Here is a tiny trained network, its code and every weight. The questions are about switching its units off for an input and a target symbol, where a switched-off unit gives its printed mean instead of its output.

import numpy as np


def w(rows, s, z=0):
    codes = np.array(rows[::2]) - 128.0
    scale = np.full(codes.shape[1], s)
    scale[-1] = z or s
    return codes * scale


def f(y):
    return np.maximum(y, 0)


def softmax(a):
    e = np.exp(a - a.max(-1, keepdims=True))
    return e / e.sum(-1, keepdims=True)


def log_softmax(a):
    a = a - a.max(-1, keepdims=True)
    return a - np.log(np.exp(a).sum(-1, keepdims=True))


def net(x, mask):
    ids = ['ΓΘΣαβδεημξπτφψ'.index(c) for c in x.split()]
    T = len(ids)
    res = E[ids] + P[:T]
    u = 0
    for l in range(2):
        q, k, v = (res @ M[l].T for M in (Q, K, V))
        z = softmax(np.where(np.tri(T) > 0, q @ k.T / 4**0.5, -1e9)) @ v
        res = res + np.where(mask[u], z, O[l][:, -1]) @ O[l][:, :-1]
        u += 1
        y = f(res @ A[l][:, :-1].T + A[l][:, -1])
        res = res + np.where(mask[u : u + 12], y, B[l][:, -1]) @ B[l][:, :-1]
        u += 12
    return log_softmax(res[-1] @ U[:, :-1].T + U[:, -1])


Q, K, V, O, A, B = {}, {}, {}, {}, {}, {}
E = w([
[151,144,106],'Γ',
[160,144,107],'Θ',
[165,143,116],'Σ',
[154,149,97],'α',
[155,150,98],'β',
[164,150,102],'δ',
[118,183,247],'ε',
[145,153,75],'η',
[146,157,91],'μ',
[169,137,104],'ξ',
[196,98,119],'π',
[54,86,129],'τ',
[26,59,89],'φ',
[50,109,161],'ψ',
],0.012)
P = w([
[113,142,135],'0',
[144,125,128],'1',
[156,105,133],'2',
[149,80,131],'3',
[141,51,136],'4',
[134,36,128],'5',
[134,1,127],'6',
],0.0092)
Q[0] = w([
[175,104,10],'0.h1',
[157,104,79],'0.h1',
[166,101,69],'0.h1',
[219,38,90],'0.h1',
],0.014)
K[0] = w([
[100,72,125],'0.h1',
[124,89,128],'0.h1',
[125,80,128],'0.h1',
[163,7,135],'0.h1',
],0.018)
V[0] = w([
[200,129,115],'0.h1',
[141,182,118],'0.h1',
[109,1,153],'0.h1',
[53,230,127],'0.h1',
],0.0062)
O[0] = w([
[68,144,148,158],'0.h1',
[119,87,149,85],'0.h1',
[116,235,83,234],'0.h1',
[208,2,148,3],'0.h1',
],0.0072,0.0026)
A[0] = w([
[202,124,61,84],'0.n1',
[167,135,253,71],'0.n2',
[196,129,143,118],'0.n3',
[62,129,211,93],'0.n4',
[158,174,145,3],'0.n5',
[70,76,143,129],'0.n6',
[71,59,144,130],'0.n7',
[128,132,126,79],'0.n8',
[20,22,117,91],'0.n9',
[97,130,32,122],'0.n10',
[53,191,225,85],'0.n11',
[88,135,175,105],'0.n12',
],0.0066,0.0041)
B[0] = w([
[159,143,211,175],'0.n1',
[215,230,208,161],'0.n2',
[102,132,160,155],'0.n3',
[95,73,172,166],'0.n4',
[51,122,96,128],'0.n5',
[127,206,127,186],'0.n6',
[125,214,127,193],'0.n7',
[128,118,167,128],'0.n8',
[93,250,165,222],'0.n9',
[254,124,149,254],'0.n10',
[117,88,204,159],'0.n11',
[118,101,154,148],'0.n12',
],0.012,0.0019)
Q[1] = w([
[211,161,75],'1.h1',
[199,248,255],'1.h1',
[222,203,142],'1.h1',
[118,150,173],'1.h1',
],0.0078)
K[1] = w([
[130,233,154],'1.h1',
[80,177,254],'1.h1',
[109,220,197],'1.h1',
[115,108,150],'1.h1',
],0.0093)
V[1] = w([
[33,139,132],'1.h1',
[162,133,71],'1.h1',
[77,162,1],'1.h1',
[237,114,114],'1.h1',
],0.0076)
O[1] = w([
[103,116,201,133],'1.h1',
[191,135,104,67],'1.h1',
[248,133,152,3],'1.h1',
[166,141,41,108],'1.h1',
],0.012,0.0037)
A[1] = w([
[149,176,201,123],'1.n1',
[139,2,109,184],'1.n2',
[170,175,142,110],'1.n3',
[167,204,116,3],'1.n4',
[173,218,141,180],'1.n5',
[177,88,95,92],'1.n6',
[148,114,54,173],'1.n7',
[162,16,94,106],'1.n8',
[84,113,124,59],'1.n9',
[106,162,91,110],'1.n10',
[153,202,166,74],'1.n11',
[160,28,178,206],'1.n12',
],0.013,0.0064)
B[1] = w([
[85,120,44,218],'1.n1',
[41,232,111,148],'1.n2',
[216,146,104,179],'1.n3',
[3,196,119,150],'1.n4',
[204,16,203,254],'1.n5',
[178,170,53,158],'1.n6',
[92,164,228,207],'1.n7',
[172,211,40,141],'1.n8',
[214,132,180,185],'1.n9',
[181,111,91,174],'1.n10',
[132,155,38,180],'1.n11',
[28,154,31,161],'1.n12',
],0.02,0.0076)
U = w([
[32,106,80,251],'Γ',
[86,68,92,243],'Θ',
[103,139,125,43],'Σ',
[107,180,115,110],'α',
[133,219,105,98],'β',
[159,78,53,113],'δ',
[44,89,185,210],'ε',
[101,158,120,113],'η',
[112,160,119,93],'μ',
[111,164,113,63],'ξ',
[132,169,116,180],'π',
[110,131,129,34],'τ',
[172,254,84,25],'φ',
[171,65,205,155],'ψ',
],0.0072,0.0033)

Each question gives the input, a string of symbols that net reads in full, and the target symbol t.
The units are the heads (4 rows each of Q, K, V and O) and the neurons (one row each of A and B). Each row of codes is followed by its name. A weight is (code - 128) times the scale printed after its matrix; where a second scale follows, it is the last column's (O, A, B and U).
mask holds one flag per unit, layer by layer, with each layer's heads first. A switched-off unit (its flag False) gives its mean, the last column of its rows in O or B, instead of its output. The means were averaged over made-up inputs and are rounded, as every weight is.
A unit's drop is (log p(t) with every unit on - log p(t) with that unit switched off) / (log p(t) with every unit on - log p(t) with every unit switched off).
The circuit of an input: a set's keep is (log p(t) with only the set's units on - log p(t) with every unit switched off) / (log p(t) with every unit on - log p(t) with every unit switched off). Starting from the 12 units with the biggest drops (on a tie, the unit counted first), units are removed one at a time, each time the one whose removal leaves the highest keep (on an exact tie, the one counted first), for as long as the keep stays at least 0.8.
circuit, biggest first: the units of the circuit, biggest drop first
unit that matters most: the unit with the biggest drop
k most important neurons: the k neurons with the biggest drops, biggest first
k most important neurons of layer l: the k neurons of layer l with the biggest drops, biggest first
input Σ φ η β ψ μ, target Γ: unit that matters most -> 0.n9
input π μ ξ, target ψ: circuit, biggest first -> [1.h1; 1.n5]
input β η τ α β π Σ, target ψ: circuit, biggest first -> [0.h1; 1.h1; 1.n1; 1.n5]
input Θ α η π π Θ Θ, target ψ: circuit, biggest first -> [0.h1; 1.h1; 1.n5; 1.n1]
input π μ μ, target ψ: circuit, biggest first -> [1.h1; 1.n5]
input Θ η μ π Σ μ, target ψ: circuit, biggest first -> [1.h1; 1.n5; 1.n1]
input μ ξ α ε, target ε: circuit, biggest first -> [1.h1; 0.n11]
input η φ β, target δ: 2 most important neurons -> [0.n9; 1.n5]
input η η α μ Θ μ π, target ψ: circuit, biggest first -> [0.h1; 1.n5; 1.h1; 1.n1]
input Σ τ α ξ π α, target ψ: circuit, biggest first -> [0.h1; 1.h1; 1.n5; 1.n1]
input ξ φ π ψ η τ, target Γ: circuit, biggest first -> [1.h1; 1.n1; 0.n9; 0.n7]
input Σ π η, target ψ: circuit, biggest first -> [1.n5; 1.h1]
input μ Σ φ Σ τ, target δ: 3 most important neurons of layer 0 -> [0.n9; 0.n7; 0.n6]
input φ α Σ η η, target φ: 2 most important neurons of layer 1 -> [1.n8; 1.n6]
input φ μ π Σ π α, target ψ: circuit, biggest first -> [0.h1; 1.n5; 1.h1]
input η Θ ψ α π ψ π, target Γ: 3 most important neurons of layer 0 -> [0.n9; 0.n10; 0.n7]
input τ φ Θ Γ, target δ: 3 most important neurons -> [0.n9; 1.n7; 0.n1]
input μ φ η π δ, target ψ: circuit, biggest first -> [1.n5; 1.h1]
input α η Σ η Θ φ Σ, target δ: 3 most important neurons -> [0.n9; 1.n5; 0.n7]
input π η η π ξ, target ψ: circuit, biggest first -> [1.h1; 1.n5; 1.n1]
input η β ψ η α ψ, target Γ: 2 most important neurons of layer 1 -> [1.n1; 1.n11]
input α ψ ξ, target Γ: unit that matters most -> 1.h1
input ε η η μ ε ε, target ε: 2 most important neurons of layer 0 -> [0.n4; 0.n11]
input π φ δ π ψ φ Σ, target Γ: 3 most important neurons of layer 1 -> [1.n12; 1.n1; 1.n9]
input μ η ψ τ α, target Γ: 3 most important neurons of layer 0 -> [0.n9; 0.n10; 0.n7]
input τ β β φ π, target δ: unit that matters most -> 0.h1
input ψ Γ μ π η, target ψ: most important neuron -> [1.n1]
input η α ψ Θ η, target Γ: 3 most important neurons of layer 1 -> [1.n12; 1.n5; 1.n9]
